[[135 133 132 111 113 127 146 127]
 [130 132 134 144 142 125 115 126]
 [144 147 149 128 124 107 125 105]
 [136 138 139 135 132 116 120 115]]
->
[[135 133 132 111 113 127 146 127]
 [130 132 134 144 142 125 115 126]
 [136 138 139 135 132 116 120 115]
 [144 147 149 128 124 107 125 105]]

[[115 105 145]
 [110 127 150]
 [147 124 116]
 [120 131 106]]
->
[[120 131 106]
 [147 124 116]
 [115 105 145]
 [110 127 150]]

[[115 156 106 137 128 125 103 122 120 134 131 117 120]
 [148  99 140 120 137 122 138 138 126 117 137 128 135]
 [106 131 113 135 130 121 134 124 121 115 128 128 127]]
->
[[115 156 106 137 128 125 103 122 120 134 131 117 120]
 [106 131 113 135 130 121 134 124 121 115 128 128 127]
 [148  99 140 120 137 122 138 138 126 117 137 128 135]]

[[140 141 145 146 114 121 145 120 148 112]
 [144 130 137 137 118 143 137 105 148 110]
 [141 134 139 140 116 131 139 112 145 111]]
->
[[144 130 137 137 118 143 137 105 148 110]
 [141 134 139 140 116 131 139 112 145 111]
 [140 141 145 146 114 121 145 120 148 112]]

[[120 145 146 142 120 143 144 116]
 [118 148 149 144 118 145 147 113]
 [146 134 134 117 146 117 121 133]
 [128 142 142 134 129 134 137 122]
 [133 142 143 129 133 130 134 122]
 [135 152 153 127 135 127 135 111]
 [128 144 145 134 129 134 137 119]
 [129 113 113 135 128 135 126 153]
 [144 117 117 120 143 120 117 151]
 [143 141 141 119 144 119 125 125]]
->
[[129 113 113 135 128 135 126 153]
 [144 117 117 120 143 120 117 151]
 [146 134 134 117 146 117 121 133]
 [143 141 141 119 144 119 125 125]
 [128 142 142 134 129 134 137 122]
 [133 142 143 129 133 130 134 122]
 [128 144 145 134 129 134 137 119]
 [120 145 146 142 120 143 144 116]
 [118 148 149 144 118 145 147 113]
 [135 152 153 127 135 127 135 111]]

[[128 124 123 126 113 123 120 129 111]
 [116 127 132 126 136 117 125 116 139]
 [122 130 131 127 130 131 125 120 123]
 [135 124 122 133 127 118 115 133 135]
 [131 138 138 149 132 139 124 139 127]]
->
[[135 124 122 133 127 118 115 133 135]
 [128 124 123 126 113 123 120 129 111]
 [122 130 131 127 130 131 125 120 123]
 [116 127 132 126 136 117 125 116 139]
 [131 138 138 149 132 139 124 139 127]]

[[119 116 113 134 133 137 123 127 121]
 [121 142 118 117 127 119 130 127 139]
 [118 119 106 135 133 139 122 126 121]
 [134 144 145 140 153 107 129 132 133]]
->
[[118 119 106 135 133 139 122 126 121]
 [119 116 113 134 133 137 123 127 121]
 [121 142 118 117 127 119 130 127 139]
 [134 144 145 140 153 107 129 132 133]]

[[120 148 140 114 125 125 131]
 [122 130 148 122 120 113 118]
 [116 130 118 108 128 138 118]
 [126 144 144 116 125 118 132]
 [122 118 129 138 124 141 110]
 [121 122 138 116 123 114 112]
 [134 106 121 138 128 123 120]
 [117 135 137 109 122 117 118]
 [121 146 139 116 126 123 130]
 [116 129 128 131 125 147 113]
 [124 143 145 119 125 116 132]]
->
[[116 130 118 108 128 138 118]
 [134 106 121 138 128 123 120]
 [116 129 128 131 125 147 113]
 [122 118 129 138 124 141 110]
 [117 135 137 109 122 117 118]
 [121 122 138 116 123 114 112]
 [121 146 139 116 126 123 130]
 [120 148 140 114 125 125 131]
 [126 144 144 116 125 118 132]
 [124 143 145 119 125 116 132]
 [122 130 148 122 120 113 118]]
